Below are the code and all the weights of a small trained network. Each question names an input and a class and asks about switching units off, where a switched-off unit gives its printed mean instead of its output.

import numpy as np


def w(rows, s, z=0):
    codes = np.array(rows[::2]) - 128.0
    scale = np.full(codes.shape[1], s)
    scale[-1] = z or s
    return codes * scale


def f(y):
    return y / 2 * (1 + np.tanh(0.7978845608 * (y + 0.044715 * y**3)))


def log_softmax(a):
    a = a - a.max(-1, keepdims=True)
    return a - np.log(np.exp(a).sum(-1, keepdims=True))


def net(x, mask):
    res = np.array(x, float).reshape(1, 5) / 4 @ E
    y = f(res @ A[0][:, :-1].T + A[0][:, -1])
    res = res + np.where(mask, y, B[0][:, -1]) @ B[0][:, :-1]
    return log_softmax(res[-1] @ U[:, :-1].T + U[:, -1])


A, B = {}, {}
E = w([
[100,80,125,64,255,198,135,105],'x0',
[140,124,187,46,159,56,109,206],'x1',
[30,54,89,135,94,107,125,164],'x2',
[164,29,195,152,111,93,116,64],'x3',
[78,158,193,70,62,184,97,95],'x4',
],0.0096)
A[0] = w([
[125,107,176,68,143,62,99,203,57],'neuron 0',
[76,225,94,97,146,149,145,197,36],'neuron 1',
[81,184,157,73,71,203,74,136,75],'neuron 2',
[82,97,114,132,113,118,116,143,39],'neuron 3',
[123,115,81,181,101,168,145,83,57],'neuron 4',
[149,66,170,136,116,117,102,95,40],'neuron 5',
[149,88,119,103,109,118,126,106,37],'neuron 6',
[144,174,151,176,65,85,112,137,78],'neuron 7',
[130,184,165,167,61,79,104,125,92],'neuron 8',
[92,95,155,87,175,176,159,100,82],'neuron 9',
[131,145,144,169,95,112,117,153,26],'neuron 10',
[139,45,183,142,116,94,136,93,65],'neuron 11',
[119,151,151,167,104,103,133,139,63],'neuron 12',
[160,51,185,156,124,99,76,66,61],'neuron 13',
[121,122,107,95,162,130,116,102,34],'neuron 14',
[162,139,98,136,35,68,126,150,86],'neuron 15',
[108,126,137,127,184,150,114,129,54],'neuron 16',
[116,133,89,196,92,165,156,58,49],'neuron 17',
[129,169,56,110,130,155,79,167,25],'neuron 18',
[246,205,180,143,169,173,120,82,35],'neuron 19',
[156,117,93,166,107,186,83,123,43],'neuron 20',
[142,134,134,150,85,119,137,154,35],'neuron 21',
[124,89,106,79,219,184,129,87,97],'neuron 22',
[125,136,87,180,110,168,156,89,82],'neuron 23',
[119,100,120,101,207,144,122,101,29],'neuron 24',
[97,130,120,112,187,119,93,94,27],'neuron 25',
[204,175,140,117,152,136,126,86,34],'neuron 26',
[140,138,187,62,143,42,93,229,65],'neuron 27',
[34,45,87,155,116,110,126,157,49],'neuron 28',
[56,67,81,134,111,104,124,161,54],'neuron 29',
[93,78,201,111,192,213,182,126,82],'neuron 30',
[153,136,129,156,57,118,164,147,68],'neuron 31',
[152,129,76,174,172,104,147,167,64],'neuron 32',
[51,78,123,130,86,151,87,168,73],'neuron 33',
[93,124,68,162,122,186,162,29,69],'neuron 34',
[177,92,70,197,194,69,171,183,7],'neuron 35',
[58,147,234,90,65,171,73,79,10],'neuron 36',
[164,54,196,139,135,85,96,75,71],'neuron 37',
[114,199,70,124,153,148,132,200,46],'neuron 38',
[135,132,159,75,131,82,134,170,2],'neuron 39',
],0.011,0.0069)
B[0] = w([
[124,128,200,188,181,217,69,140,223],'neuron 0',
[93,180,87,182,13,178,209,82,212],'neuron 1',
[201,83,103,188,185,88,157,12,228],'neuron 2',
[146,140,152,107,105,95,147,140,143],'neuron 3',
[122,129,181,142,156,191,90,127,178],'neuron 4',
[99,158,108,166,83,150,168,121,166],'neuron 5',
[132,145,124,110,118,149,148,106,124],'neuron 6',
[86,81,53,81,125,104,79,187,199],'neuron 7',
[90,76,57,71,128,98,75,167,208],'neuron 8',
[101,106,78,94,131,97,94,161,188],'neuron 9',
[103,102,109,95,138,122,121,148,141],'neuron 10',
[109,172,87,159,67,175,191,98,196],'neuron 11',
[118,124,98,83,156,142,126,148,143],'neuron 12',
[97,178,99,152,41,169,185,94,208],'neuron 13',
[101,105,123,123,127,108,119,141,129],'neuron 14',
[77,81,68,52,143,115,82,161,214],'neuron 15',
[96,101,117,127,112,107,108,149,142],'neuron 16',
[114,134,182,172,186,187,93,149,196],'neuron 17',
[98,152,116,157,74,145,165,100,154],'neuron 18',
[175,197,216,20,90,37,160,206,226],'neuron 19',
[113,123,155,165,171,135,124,146,143],'neuron 20',
[125,105,106,117,113,120,104,153,138],'neuron 21',
[86,67,60,93,100,110,72,186,221],'neuron 22',
[105,105,189,170,157,175,91,137,181],'neuron 23',
[103,106,82,101,120,111,89,140,166],'neuron 24',
[134,120,95,130,127,121,93,165,135],'neuron 25',
[149,164,174,85,119,81,154,167,171],'neuron 26',
[97,115,204,195,171,222,70,134,254],'neuron 27',
[185,223,192,29,115,55,161,175,210],'neuron 28',
[176,168,197,51,110,68,160,161,193],'neuron 29',
[112,97,75,93,103,106,84,148,208],'neuron 30',
[114,102,90,77,108,124,89,145,171],'neuron 31',
[186,115,104,161,152,119,133,44,177],'neuron 32',
[202,184,165,94,125,79,163,182,196],'neuron 33',
[99,125,196,177,159,175,82,164,210],'neuron 34',
[238,50,95,184,226,87,138,2,216],'neuron 35',
[225,68,105,186,245,66,166,28,227],'neuron 36',
[68,199,94,180,82,164,191,92,213],'neuron 37',
[80,172,112,153,48,163,200,97,192],'neuron 38',
[112,114,168,151,165,149,102,147,158],'neuron 39',
],0.0094,0.0093)
U = w([
[58,86,2,70,115,102,30,187,249],'0',
[79,136,243,169,173,237,43,155,132],'1',
[62,200,52,155,34,182,239,92,133],'2',
[223,87,74,153,201,60,142,24,70],'3',
[174,214,224,40,101,34,155,203,96],'4',
],0.0079,0.0018)

Each question gives the input, the list of numbers given to net, and the class t.
The units are the neurons (one row each of A and B). Each row of codes is followed by its name. A weight is (code - 128) times the scale printed after its matrix; where a second scale follows, it is the last column's (A, B and U).
mask holds one flag per neuron, in row order. A switched-off neuron (its flag False) gives its mean, the last column of its row in B, instead of its output. The means were averaged over made-up inputs and are rounded, as every weight is.
A unit's drop is (log p(t) with every unit on - log p(t) with that unit switched off) / (log p(t) with every unit on - log p(t) with every unit switched off).
The circuit of an input: a set's keep is (log p(t) with only the set's units on - log p(t) with every unit switched off) / (log p(t) with every unit on - log p(t) with every unit switched off). Starting from the 12 units with the biggest drops (on a tie, the unit counted first), units are removed one at a time, each time the one whose removal leaves the highest keep (on an exact tie, the one counted first), for as long as the keep stays at least 0.8.
circuit, biggest first: the units of the circuit, biggest drop first
unit that matters most: the unit with the biggest drop
top k neurons: the k neurons with the biggest drops, biggest first
drop when u is switched off: that unit's drop, to one decimal
input [-3,-3,3,8,-8], class 2: circuit, biggest first	[neuron 13]
input [-6,5,0,-4,-7], class 3: top 3 neurons	[neuron 35; neuron 32; neuron 22]
input [0,3,-4,4,0], class 2: circuit, biggest first	[neuron 37; neuron 13]
input [2,4,-4,-1,-2], class 1: top 3 neurons	[neuron 28; neuron 27; neuron 29]
input [-3,5,7,-5,-4], class 4: top 2 neurons	[neuron 28; neuron 29]
input [2,5,5,-3,-2], class 1: top 3 neurons	[neuron 27; neuron 0; neuron 19]
input [0,2,-3,-7,7], class 2: top 2 neurons	[neuron 1; neuron 38]
input [-6,-3,7,-6,-1], class 4: top 4 neurons	[neuron 28; neuron 29; neuron 33; neuron 22]
input [-3,-7,-4,3,8], class 3: top 2 neurons	[neuron 36; neuron 2]
input [-5,3,-7,2,-6], class 4: top 2 neurons	[neuron 19; neuron 36]
input [-1,-4,4,5,6], class 3: top 2 neurons	[neuron 36; neuron 1]
input [1,-7,-5,6,0], class 1: top 2 neurons	[neuron 34; neuron 17]
input [2,-6,-4,2,7], class 3: top 3 neurons	[neuron 36; neuron 2; neuron 27]
input [3,2,-6,-4,8], class 3: unit that matters most	neuron 2
input [-6,8,4,-3,0], class 1: top 2 neurons	[neuron 27; neuron 0]
input [1,-1,-8,7,-4], class 4: drop when neuron 1 is switched off	0.3
input [-3,4,2,-2,-4], class 1: drop when neuron 27 is switched off	0.7
input [-2,-8,-1,7,-2], class 1: drop when neuron 17 is switched off	0.2
